Here is a tiny trained network, its code and every weight. The questions are about switching its units off for an input and a target symbol, where a switched-off unit gives its printed mean instead of its output.

import numpy as np


def w(rows, s, z=0):
    codes = np.array(rows[::2]) - 128.0
    scale = np.full(codes.shape[1], s)
    scale[-1] = z or s
    return codes * scale


def softmax(a):
    e = np.exp(a - a.max(-1, keepdims=True))
    return e / e.sum(-1, keepdims=True)


def log_softmax(a):
    a = a - a.max(-1, keepdims=True)
    return a - np.log(np.exp(a).sum(-1, keepdims=True))


def net(x, mask):
    ids = ['Λγεζημξπστφψ'.index(c) for c in x.split()]
    T = len(ids)
    res = E[ids] + P[:T]
    u = 0
    for l in range(3):
        r = res
        for j in range(2):
            rows = slice(3 * j, 3 * j + 3)
            q, k, v = (r @ M[l][rows].T for M in (Q, K, V))
            z = softmax(np.where(np.tri(T) > 0, q @ k.T / 3**0.5, -1e9)) @ v
            o = O[l][rows]
            res = res + np.where(mask[u + j], z, o[:, -1]) @ o[:, :-1]
        u += 2
    return log_softmax(res[-1] @ U[:, :-1].T + U[:, -1])


Q, K, V, O = {}, {}, {}, {}
E = w([
[132,81,70],'Λ',
[45,148,160],'γ',
[158,85,139],'ε',
[78,71,104],'ζ',
[8,116,91],'η',
[92,39,148],'μ',
[41,136,58],'ξ',
[96,69,148],'π',
[122,29,78],'σ',
[97,141,140],'τ',
[95,134,96],'φ',
[64,183,121],'ψ',
],0.013)
P = w([
[216,109,159],'0',
[89,2,119],'1',
[92,22,163],'2',
[115,23,159],'3',
[215,221,100],'4',
[213,179,153],'5',
[186,136,84],'6',
[216,83,145],'7',
[232,101,179],'8',
[202,120,92],'9',
[203,104,160],'10',
[188,61,125],'11',
[186,52,75],'12',
],0.0092)
Q[0] = w([
[82,69,254],'L0H0',
[175,219,111],'L0H0',
[125,83,79],'L0H0',
[105,54,132],'L0H1',
[125,152,49],'L0H1',
[131,169,4],'L0H1',
],0.012)
K[0] = w([
[98,219,168],'L0H0',
[52,117,87],'L0H0',
[178,192,45],'L0H0',
[158,203,145],'L0H1',
[128,187,2],'L0H1',
[45,87,81],'L0H1',
],0.01)
V[0] = w([
[116,153,116],'L0H0',
[160,152,119],'L0H0',
[131,142,248],'L0H0',
[159,99,106],'L0H1',
[104,96,91],'L0H1',
[103,147,42],'L0H1',
],0.015)
O[0] = w([
[101,117,177,69],'L0H0',
[143,179,83,66],'L0H0',
[105,93,5,15],'L0H0',
[101,121,103,197],'L0H1',
[150,111,162,254],'L0H1',
[147,194,222,147],'L0H1',
],0.011,0.0032)
Q[1] = w([
[255,104,119],'L1H0',
[103,134,105],'L1H0',
[104,73,137],'L1H0',
[114,102,145],'L1H1',
[142,91,122],'L1H1',
[119,107,130],'L1H1',
],0.018)
K[1] = w([
[254,129,181],'L1H0',
[140,96,80],'L1H0',
[154,85,142],'L1H0',
[120,139,88],'L1H1',
[179,110,138],'L1H1',
[136,159,127],'L1H1',
],0.021)
V[1] = w([
[107,20,144],'L1H0',
[233,161,147],'L1H0',
[185,253,81],'L1H0',
[193,35,213],'L1H1',
[11,59,170],'L1H1',
[10,207,148],'L1H1',
],0.0061)
O[1] = w([
[91,141,254,227],'L1H0',
[57,153,128,119],'L1H0',
[119,64,166,2],'L1H0',
[132,115,222,234],'L1H1',
[40,92,180,209],'L1H1',
[106,160,69,54],'L1H1',
],0.0082,0.0048)
Q[2] = w([
[124,6,146],'L2H0',
[55,112,174],'L2H0',
[100,54,96],'L2H0',
[185,216,127],'L2H1',
[227,137,207],'L2H1',
[74,124,186],'L2H1',
],0.011)
K[2] = w([
[245,145,123],'L2H0',
[194,227,96],'L2H0',
[109,71,57],'L2H0',
[59,106,206],'L2H1',
[205,177,165],'L2H1',
[180,101,77],'L2H1',
],0.011)
V[2] = w([
[71,156,108],'L2H0',
[156,179,103],'L2H0',
[249,139,135],'L2H0',
[86,58,165],'L2H1',
[122,126,119],'L2H1',
[129,71,118],'L2H1',
],0.018)
O[2] = w([
[113,53,98,68],'L2H0',
[34,136,106,53],'L2H0',
[53,197,142,147],'L2H0',
[200,147,142,249],'L2H1',
[128,141,90,112],'L2H1',
[248,194,111,157],'L2H1',
],0.014,0.011)
U = w([
[89,224,175,140],'Λ',
[146,122,96,186],'γ',
[136,253,70,161],'ε',
[144,155,170,76],'ζ',
[138,91,201,88],'η',
[170,169,143,37],'μ',
[91,113,202,134],'ξ',
[159,175,119,95],'π',
[144,201,202,2],'σ',
[122,170,81,215],'τ',
[99,165,134,179],'φ',
[96,130,107,237],'ψ',
],0.0063,0.012)

Each question gives the input, a string of symbols that net reads in full, and the target symbol t.
The units are the heads (3 rows each of Q, K, V and O). Each row of codes is followed by its name. A weight is (code - 128) times the scale printed after its matrix; where a second scale follows, it is the last column's (O and U).
mask holds one flag per head, layer by layer. A switched-off head (its flag False) gives its mean, the last column of its rows in O, instead of its output. The means were averaged over made-up inputs and are rounded, as every weight is.
A unit's drop is (log p(t) with every unit on - log p(t) with that unit switched off) / (log p(t) with every unit on - log p(t) with every unit switched off).
The circuit of an input: a set's keep is (log p(t) with only the set's units on - log p(t) with every unit switched off) / (log p(t) with every unit on - log p(t) with every unit switched off). Starting from all 6 units, units are removed one at a time, each time the one whose removal leaves the highest keep (on an exact tie, the one counted first), for as long as the keep stays at least 0.8.
units of the circuit, in order: the units of the circuit, biggest drop first
unit that matters most: the unit with the biggest drop
which heads matter: for each layer, one digit per head in row order, 1 if its drop is at least 0.15 and else 0, layers parted by /
drop of u: that unit's drop, to one decimal
input Λ ξ Λ π ε ζ, target Λ: units of the circuit, in order -> (L2H0)
input σ φ σ, target σ: which heads matter -> 00 / 01 / 11
input ψ ξ σ, target ψ: units of the circuit, in order -> (L1H1, L2H0, L2H1, L0H1)
input η ζ ψ Λ, target η: units of the circuit, in order -> (L2H0, L1H1, L0H0)
input μ φ Λ φ, target μ: units of the circuit, in order -> (L2H1, L2H0, L0H1)
input σ ψ μ, target σ: units of the circuit, in order -> (L2H0, L1H1, L2H1)
input ξ π ξ, target ξ: units of the circuit, in order -> (L2H1, L0H0, L0H1)
input η ψ ζ π, target η: units of the circuit, in order -> (L2H0, L0H0)
input γ η τ, target γ: units of the circuit, in order -> (L2H0, L0H0)
input Λ ε ψ, target Λ: which heads matter -> 10 / 01 / 10
input σ η Λ ψ, target σ: units of the circuit, in order -> (L1H1, L2H0, L2H1)
input ξ Λ ξ, target ξ: units of the circuit, in order -> (L2H1, L0H0, L1H1, L0H1)
input ε γ ξ γ ζ γ ξ ψ π, target ε: which heads matter -> 11 / 01 / 11
input ξ τ Λ, target ξ: unit that matters most -> L2H1
input ψ μ ζ Λ, target ψ: units of the circuit, in order -> (L1H1, L2H0, L2H1, L0H0)
input Λ ε π, target Λ: units of the circuit, in order -> (L2H0, L1H1)
input η η ε ξ π, target η: which heads matter -> 10 / 11 / 10
input γ Λ μ η, target γ: drop of L2H0 -> 0.6
input Λ η φ π Λ μ ε Λ σ σ Λ ε ζ, target Λ: drop of L1H1 -> 0.4
input η Λ η, target η: drop of L2H1 -> 0.1
input Λ π μ η π, target Λ: unit that matters most -> L1H1
